Here is a tiny trained network, its code and every weight. The questions are about switching its units off for an input and a class, where a switched-off unit gives its printed mean instead of its output.

import numpy as np


def w(rows, s, z=0):
    codes = np.array(rows[::2]) - 128.0
    scale = np.full(codes.shape[1], s)
    scale[-1] = z or s
    return codes * scale


def norm(h):
    return h / np.sqrt((h * h).mean(-1, keepdims=True) + 1e-5)


def f(y):
    return y / 2 * (1 + np.tanh(0.7978845608 * (y + 0.044715 * y**3)))


def log_softmax(a):
    a = a - a.max(-1, keepdims=True)
    return a - np.log(np.exp(a).sum(-1, keepdims=True))


def net(x, mask):
    res = np.array(x, float).reshape(1, 7) / 4 @ E
    u = 0
    for l in range(3):
        y = f(norm(res) @ A[l][:, :-1].T + A[l][:, -1])
        res = res + np.where(mask[u : u + 5], y, B[l][:, -1]) @ B[l][:, :-1]
        u += 5
    return log_softmax(norm(res)[-1] @ U[:, :-1].T + U[:, -1])


A, B = {}, {}
E = w([
[181,191,48],'x0',
[128,126,128],'x1',
[97,252,142],'x2',
[52,113,32],'x3',
[127,126,129],'x4',
[128,128,127],'x5',
[129,126,128],'x6',
],0.003)
A[0] = w([
[97,17,190,113],'0.n0',
[253,160,124,2],'0.n1',
[59,113,157,139],'0.n2',
[169,139,134,111],'0.n3',
[105,213,181,167],'0.n4',
],0.0036,0.00086)
B[0] = w([
[156,175,91,253],'0.n0',
[129,60,135,184],'0.n1',
[145,58,42,143],'0.n2',
[97,171,172,138],'0.n3',
[89,66,252,208],'0.n4',
],0.0043,0.00062)
A[1] = w([
[53,4,79,160],'1.n0',
[161,7,157,128],'1.n1',
[118,115,184,156],'1.n2',
[8,152,142,250],'1.n3',
[188,179,131,118],'1.n4',
],0.0042,0.0013)
B[1] = w([
[61,186,192,255],'1.n0',
[233,153,94,220],'1.n1',
[64,200,140,149],'1.n2',
[73,222,2,212],'1.n3',
[193,132,230,148],'1.n4',
],0.0036,0.0015)
A[2] = w([
[174,217,162,254],'2.n0',
[196,86,48,117],'2.n1',
[57,16,53,178],'2.n2',
[154,196,68,181],'2.n3',
[181,2,208,142],'2.n4',
],0.0068,0.0025)
B[2] = w([
[101,7,130,253],'2.n0',
[149,107,171,205],'2.n1',
[212,215,218,251],'2.n2',
[180,72,113,204],'2.n3',
[80,175,1,252],'2.n4',
],0.0062,0.0029)
U = w([
[98,120,28,252],'0',
[186,60,71,76],'1',
[15,68,247,110],'2',
[138,24,227,94],'3',
[167,255,233,113],'4',
[239,171,181,107],'5',
[12,243,144,74],'6',
],0.0091,0.0035)

Each question gives the input, the list of numbers given to net, and the class t.
The units are the neurons (one row each of A and B). Each row of codes is followed by its name. A weight is (code - 128) times the scale printed after its matrix; where a second scale follows, it is the last column's (A, B and U).
mask holds one flag per neuron, layer by layer. A switched-off neuron (its flag False) gives its mean, the last column of its row in B, instead of its output. The means were averaged over made-up inputs and are rounded, as every weight is.
A unit's drop is (log p(t) with every unit on - log p(t) with that unit switched off) / (log p(t) with every unit on - log p(t) with every unit switched off).
The circuit of an input: a set's keep is (log p(t) with only the set's units on - log p(t) with every unit switched off) / (log p(t) with every unit on - log p(t) with every unit switched off). Starting from the 12 units with the biggest drops (on a tie, the unit counted first), units are removed one at a time, each time the one whose removal leaves the highest keep (on an exact tie, the one counted first), for as long as the keep stays at least 0.8.
circuit, biggest first: the units of the circuit, biggest drop first
unit that matters most: the unit with the biggest drop
top k neurons: the k neurons with the biggest drops, biggest first
k most important neurons of layer l: the k neurons of layer l with the biggest drops, biggest first
input [-2,8,3,0,8,6,5], class 2: unit that matters most -> 0.n4
input [5,-5,3,-3,-7,2,1], class 3: top 2 neurons -> [2.n0; 2.n4]
input [3,3,0,7,-3,1,-1], class 5: circuit, biggest first -> [2.n2; 2.n4]
input [-2,5,-6,0,5,-7,7], class 0: top 4 neurons -> [2.n4; 1.n3; 1.n1; 1.n0]
input [4,-2,-1,2,-1,7,2], class 5: top 3 neurons -> [1.n1; 2.n0; 0.n0]
input [-5,2,6,-1,-4,-3,0], class 2: top 2 neurons -> [2.n4; 2.n2]
input [-6,8,-5,1,5,3,3], class 4: circuit, biggest first -> [2.n2; 2.n0]
input [3,-8,-1,-8,-3,4,-6], class 1: circuit, biggest first -> [2.n4; 2.n2; 0.n1]
input [4,-6,7,0,2,-8,-8], class 3: circuit, biggest first -> [2.n0; 2.n4; 2.n3]
input [7,7,5,-7,3,3,1], class 3: top 2 neurons -> [2.n0; 2.n2]
input [-7,0,6,-5,1,1,-2], class 2: top 2 neurons -> [2.n2; 2.n0]
input [1,-3,8,-2,-5,6,1], class 3: top 3 neurons -> [2.n0; 2.n4; 1.n0]
input [-7,0,-3,0,6,4,0], class 0: top 2 neurons -> [2.n4; 1.n1]
input [2,1,0,1,8,3,-4], class 5: top 3 neurons -> [1.n1; 0.n0; 1.n0]
input [-5,7,0,7,7,-1,5], class 4: top neuron -> [2.n2]
input [0,1,6,-5,5,-1,1], class 2: 2 most important neurons of layer 2 -> [2.n0; 2.n2]
input [1,-2,6,-2,-8,-2,5], class 3: top 3 neurons -> [2.n0; 2.n4; 1.n0]
input [6,-8,-2,6,5,-8,-6], class 5: 2 most important neurons of layer 2 -> [2.n2; 2.n4]
input [-2,-7,0,-8,8,-5,-1], class 0: circuit, biggest first -> [2.n2; 2.n4; 1.n0]
input [8,-1,8,-2,-3,-3,-4], class 3: top 3 neurons -> [2.n0; 2.n4; 0.n4]
input [1,7,-1,6,6,2,6], class 5: 3 most important neurons of layer 2 -> [2.n2; 2.n4; 2.n3]
input [-1,0,8,-3,-4,6,3], class 2: 2 most important neurons of layer 2 -> [2.n0; 2.n2]
input [0,5,7,-2,0,-6,-3], class 2: circuit, biggest first -> [2.n0]
input [-8,3,-2,-2,-4,8,-1], class 0: 2 most important neurons of layer 2 -> [2.n4; 2.n2]
input [7,6,0,7,-4,5,-3], class 5: top 3 neurons -> [2.n4; 2.n2; 2.n0]
input [2,-5,7,0,4,1,-1], class 3: 2 most important neurons of layer 1 -> [1.n0; 1.n4]
input [-1,3,8,-5,0,6,7], class 2: unit that matters most -> 2.n0
input [2,5,6,-1,-2,2,-5], class 3: 3 most important neurons of layer 2 -> [2.n0; 2.n4; 2.n3]
